Below is a small trained network, with its code and all its weights. Each question gives an input and a class and asks what happens when units are switched off, that is, made to give their printed mean instead of their output.

import numpy as np


def w(rows, s, z=0):
    codes = np.array(rows[::2]) - 128.0
    scale = np.full(codes.shape[1], s)
    scale[-1] = z or s
    return codes * scale


def norm(h):
    return h / np.sqrt((h * h).mean(-1, keepdims=True) + 1e-5)


def f(y):
    return np.maximum(y, 0)


def log_softmax(a):
    a = a - a.max(-1, keepdims=True)
    return a - np.log(np.exp(a).sum(-1, keepdims=True))


def net(x, mask):
    res = np.array(x, float).reshape(1, 2) / 4 @ E
    u = 0
    for l in range(3):
        y = f(norm(res) @ A[l][:, :-1].T + A[l][:, -1])
        res = res + np.where(mask[u : u + 3], y, B[l][:, -1]) @ B[l][:, :-1]
        u += 3
    return log_softmax(norm(res)[-1] @ U[:, :-1].T + U[:, -1])


A, B = {}, {}
E = w([
[118,172,80,212,182,149,154,186,79,8],'x0',
[103,64,106,57,2,148,222,218,122,94],'x1',
],0.0087)
A[0] = w([
[40,93,181,98,95,158,184,2,191,240,123],'L0N1',
[121,92,189,121,226,208,216,108,88,29,234],'L0N2',
[61,40,159,63,100,180,55,100,250,214,4],'L0N3',
],0.0053,0.0023)
B[0] = w([
[65,162,67,90,165,142,100,158,58,86,255],'L0N1',
[179,156,134,106,79,188,104,113,116,138,213],'L0N2',
[137,163,8,149,153,139,157,133,112,114,240],'L0N3',
],0.012,0.0066)
A[1] = w([
[138,42,96,87,119,133,107,173,61,150,252],'L1N1',
[160,101,148,115,89,172,121,53,92,141,120],'L1N2',
[117,140,174,83,188,132,112,10,158,105,212],'L1N3',
],0.011,0.0026)
B[1] = w([
[145,114,157,186,107,104,7,155,118,136,255],'L1N1',
[133,132,141,32,99,125,169,129,205,125,152],'L1N2',
[152,13,174,124,47,85,34,165,125,162,200],'L1N3',
],0.012,0.0086)
A[2] = w([
[22,195,17,189,186,131,143,117,142,56,217],'L2N1',
[137,140,2,41,162,46,172,175,192,203,4],'L2N2',
[123,189,172,188,162,240,128,206,173,66,6],'L2N3',
],0.0059,0.0014)
B[2] = w([
[163,178,105,1,48,158,138,67,178,130,253],'L2N1',
[137,194,166,132,230,226,102,3,89,34,183],'L2N2',
[53,102,59,211,203,120,93,49,162,179,215],'L2N3',
],0.0099,0.0049)
U = w([
[144,53,173,170,86,81,40,233,58,164,244],'0',
[101,172,78,157,164,213,59,77,125,92,198],'1',
[172,138,145,36,48,150,66,112,206,121,170],'2',
[124,159,192,81,139,50,147,137,223,114,2],'3',
[145,146,161,127,160,62,255,153,219,157,44],'4',
[105,90,222,118,125,166,158,61,110,130,3],'5',
[89,121,200,118,158,131,168,127,199,157,5],'6',
[157,139,166,121,118,87,238,102,157,174,28],'7',
],0.0078,0.0035)

Each question gives the input, the list of numbers given to net, and the class t.
The units are the neurons (one row each of A and B). Each row of codes is followed by its name. A weight is (code - 128) times the scale printed after its matrix; where a second scale follows, it is the last column's (A, B and U).
mask holds one flag per neuron, layer by layer. A switched-off neuron (its flag False) gives its mean, the last column of its row in B, instead of its output. The means were averaged over made-up inputs and are rounded, as every weight is.
A unit's drop is (log p(t) with every unit on - log p(t) with that unit switched off) / (log p(t) with every unit on - log p(t) with every unit switched off).
The circuit of an input: a set's keep is (log p(t) with only the set's units on - log p(t) with every unit switched off) / (log p(t) with every unit on - log p(t) with every unit switched off). Starting from all 9 units, units are removed one at a time, each time the one whose removal leaves the highest keep (on an exact tie, the one counted first), for as long as the keep stays at least 0.8.
units of the circuit, in order: the units of the circuit, biggest drop first
k most important neurons: the k neurons with the biggest drops, biggest first
top k neurons in layer l: the k neurons of layer l with the biggest drops, biggest first
drop of u: that unit's drop, to one decimal
input [-7,3], class 1: units of the circuit, in order -> L0N3, L2N2
input [2,1], class 2: 4 most important neurons -> L0N2, L1N2, L0N1, L0N3
input [2,-6], class 0: 2 most important neurons -> L1N3, L2N1
input [-6,8], class 0: top 2 neurons in layer 1 -> L1N1, L1N2
input [4,-5], class 0: top neuron in layer 0 -> L0N3
input [-5,8], class 0: units of the circuit, in order -> L1N1, L2N1
input [1,0], class 2: 4 most important neurons -> L1N2, L0N2, L0N3, L0N1
input [3,3], class 2: 4 most important neurons -> L0N2, L0N1, L1N2, L0N3
input [-4,1], class 1: 2 most important neurons -> L0N3, L2N2
input [3,-7], class 0: units of the circuit, in order -> L1N3, L0N3
input [-8,6], class 1: 2 most important neurons -> L0N3, L1N3
input [2,-1], class 2: 3 most important neurons -> L0N2, L1N2, L0N1
input [5,-8], class 0: top 2 neurons in layer 0 -> L0N3, L0N1
input [0,-7], class 0: units of the circuit, in order -> L1N3
input [-7,4], class 1: 3 most important neurons -> L0N3, L1N3, L2N2
input [1,1], class 2: 3 most important neurons -> L1N2, L0N1, L0N3
input [-7,5], class 1: 2 most important neurons -> L0N3, L1N3
input [-6,4], class 1: drop of L0N3 -> 0.9
input [-3,-6], class 0: drop of L2N1 -> 0.1
input [-2,-7], class 0: drop of L1N3 -> 0.6
input [-4,-1], class 1: drop of L0N3 -> 0.4
input [-6,0], class 1: top neuron in layer 0 -> L0N3
